Below are the code and all the weights of a small trained network. Each question names an input and a target symbol and asks about switching units off, where a switched-off unit gives its printed mean instead of its output.

import numpy as np


def w(rows, s, z=0):
    codes = np.array(rows[::2]) - 128.0
    scale = np.full(codes.shape[1], s)
    scale[-1] = z or s
    return codes * scale


def f(y):
    return np.maximum(y, 0)


def softmax(a):
    e = np.exp(a - a.max(-1, keepdims=True))
    return e / e.sum(-1, keepdims=True)


def log_softmax(a):
    a = a - a.max(-1, keepdims=True)
    return a - np.log(np.exp(a).sum(-1, keepdims=True))


def net(x, mask):
    ids = ['αβγηξτ'.index(c) for c in x.split()]
    T = len(ids)
    res = E[ids] + P[:T]
    u = 0
    for l in range(2):
        q, k, v = (res @ M[l].T for M in (Q, K, V))
        z = softmax(np.where(np.tri(T) > 0, q @ k.T / 3**0.5, -1e9)) @ v
        res = res + np.where(mask[u], z, O[l][:, -1]) @ O[l][:, :-1]
        u += 1
        y = f(res @ A[l][:, :-1].T + A[l][:, -1])
        res = res + np.where(mask[u : u + 8], y, B[l][:, -1]) @ B[l][:, :-1]
        u += 8
    return log_softmax(res[-1] @ U[:, :-1].T + U[:, -1])


Q, K, V, O, A, B = {}, {}, {}, {}, {}, {}
E = w([
[121,164,187],'α',
[186,107,131],'β',
[40,86,125],'γ',
[249,155,108],'η',
[90,124,152],'ξ',
[88,87,58],'τ',
],0.017)
P = w([
[67,90,203],'0',
[185,242,68],'1',
[39,201,133],'2',
[208,242,70],'3',
[48,104,203],'4',
[158,176,132],'5',
[2,192,154],'6',
[212,210,86],'7',
[28,96,214],'8',
[140,219,108],'9',
[20,171,155],'10',
[216,222,86],'11',
],0.0089)
Q[0] = w([
[83,11,138],'L0H1',
[173,63,144],'L0H1',
[57,141,115],'L0H1',
],0.012)
K[0] = w([
[152,225,142],'L0H1',
[162,170,2],'L0H1',
[82,114,102],'L0H1',
],0.0088)
V[0] = w([
[253,246,168],'L0H1',
[51,57,103],'L0H1',
[109,126,210],'L0H1',
],0.0032)
O[0] = w([
[135,123,84,6],'L0H1',
[147,2,191,203],'L0H1',
[52,102,119,218],'L0H1',
],0.0086,0.0019)
A[0] = w([
[106,138,176,125],'L0N1',
[129,88,201,255],'L0N2',
[65,66,98,137],'L0N3',
[126,94,32,190],'L0N4',
[108,190,77,140],'L0N5',
[68,154,254,107],'L0N6',
[3,109,120,103],'L0N7',
[29,74,128,108],'L0N8',
],0.013,0.003)
B[0] = w([
[171,203,109,177],'L0N1',
[146,153,113,192],'L0N2',
[172,85,45,175],'L0N3',
[106,222,240,159],'L0N4',
[117,37,254,156],'L0N5',
[62,202,54,255],'L0N6',
[43,85,116,221],'L0N7',
[60,104,83,204],'L0N8',
],0.0076,0.012)
Q[1] = w([
[247,96,179],'L1H1',
[176,149,162],'L1H1',
[200,111,202],'L1H1',
],0.013)
K[1] = w([
[200,109,150],'L1H1',
[196,98,78],'L1H1',
[120,131,2],'L1H1',
],0.016)
V[1] = w([
[134,188,189],'L1H1',
[94,254,181],'L1H1',
[229,137,63],'L1H1',
],0.0061)
O[1] = w([
[53,167,153,116],'L1H1',
[216,128,188,246],'L1H1',
[2,98,141,2],'L1H1',
],0.0073,0.0099)
A[1] = w([
[174,181,110,117],'L1N1',
[103,156,68,205],'L1N2',
[114,24,85,159],'L1N3',
[101,170,194,84],'L1N4',
[252,184,139,252],'L1N5',
[150,193,138,94],'L1N6',
[111,38,133,204],'L1N7',
[208,113,71,193],'L1N8',
],0.014,0.0022)
B[1] = w([
[41,60,125,200],'L1N1',
[99,184,168,190],'L1N2',
[74,109,171,172],'L1N3',
[142,64,240,171],'L1N4',
[84,61,32,251],'L1N5',
[141,70,221,206],'L1N6',
[167,2,172,152],'L1N7',
[67,243,173,161],'L1N8',
],0.006,0.019)
U = w([
[125,34,175,56],'α',
[70,179,246,3],'β',
[136,141,193,230],'γ',
[87,218,88,182],'η',
[116,133,129,160],'ξ',
[62,144,127,78],'τ',
],0.013,0.0038)

Each question gives the input, a string of symbols that net reads in full, and the target symbol t.
The units are the heads (3 rows each of Q, K, V and O) and the neurons (one row each of A and B). Each row of codes is followed by its name. A weight is (code - 128) times the scale printed after its matrix; where a second scale follows, it is the last column's (O, A, B and U).
mask holds one flag per unit, layer by layer, with each layer's heads first. A switched-off unit (its flag False) gives its mean, the last column of its rows in O or B, instead of its output. The means were averaged over made-up inputs and are rounded, as every weight is.
A unit's drop is (log p(t) with every unit on - log p(t) with that unit switched off) / (log p(t) with every unit on - log p(t) with every unit switched off).
The circuit of an input: a set's keep is (log p(t) with only the set's units on - log p(t) with every unit switched off) / (log p(t) with every unit on - log p(t) with every unit switched off). Starting from the 12 units with the biggest drops (on a tie, the unit counted first), units are removed one at a time, each time the one whose removal leaves the highest keep (on an exact tie, the one counted first), for as long as the keep stays at least 0.8.
units of the circuit, in order: the units of the circuit, biggest drop first
unit that matters most: the unit with the biggest drop
top k neurons: the k neurons with the biggest drops, biggest first
top k neurons in layer l: the k neurons of layer l with the biggest drops, biggest first
drop when u is switched off: that unit's drop, to one decimal
input γ η τ α α α, target τ: top 3 neurons in layer 1	L1N5, L1N1, L1N8
input η η η γ, target β: units of the circuit, in order	L1N5
input α γ α α α γ α β γ, target τ: units of the circuit, in order	L0N6, L0N8
input α α γ ξ η τ, target η: top 2 neurons	L0N7, L0N4
input α β η η, target α: units of the circuit, in order	L1N5, L0N6
input η γ τ η α α α τ η τ η, target β: units of the circuit, in order	L1H1, L0N6, L1N5, L0N7
input γ α τ γ, target η: units of the circuit, in order	L0N7, L1H1, L1N8
input η α β ξ, target β: units of the circuit, in order	L1H1, L1N5
input η α α τ, target β: top 4 neurons	L0N4, L0N8, L0N5, L0N7
input α γ η α ξ α α τ α η, target α: top 3 neurons in layer 1	L1N2, L1N8, L1N5
input α β γ α γ ξ γ α, target η: units of the circuit, in order	L1H1, L0N7, L1N8
input α α α β α β α ξ, target α: top 3 neurons	L0N3, L0N6, L1N2
input τ τ η τ γ τ, target η: top 2 neurons	L0N7, L1N6
input τ α τ, target α: top 3 neurons in layer 0	L0N6, L0N5, L0N3
input ξ β η α α α α η γ ξ, target α: top 4 neurons in layer 1	L1N5, L1N2, L1N6, L1N1
input α α α α η α γ α β α, target η: top 3 neurons in layer 0	L0N7, L0N8, L0N4
input α α α α, target α: unit that matters most	L1N5
input η α τ, target α: top 3 neurons	L0N6, L0N5, L1N7
input α γ α γ, target α: top 3 neurons in layer 0	L0N6, L0N5, L0N1
input α α η τ α α τ α γ α, target τ: top 2 neurons in layer 0	L0N7, L0N4
input α β τ α, target α: top 2 neurons in layer 1	L1N5, L1N2
input α η α γ, target α: drop when L0N1 is switched off	0.2
input β α α α α τ ξ α γ, target τ: drop when L0N3 is switched off	0.1
input α τ τ τ α α ξ, target η: drop when L1N6 is switched off	0.1
input γ α τ η ξ, target η: drop when L1N8 is switched off	0.0
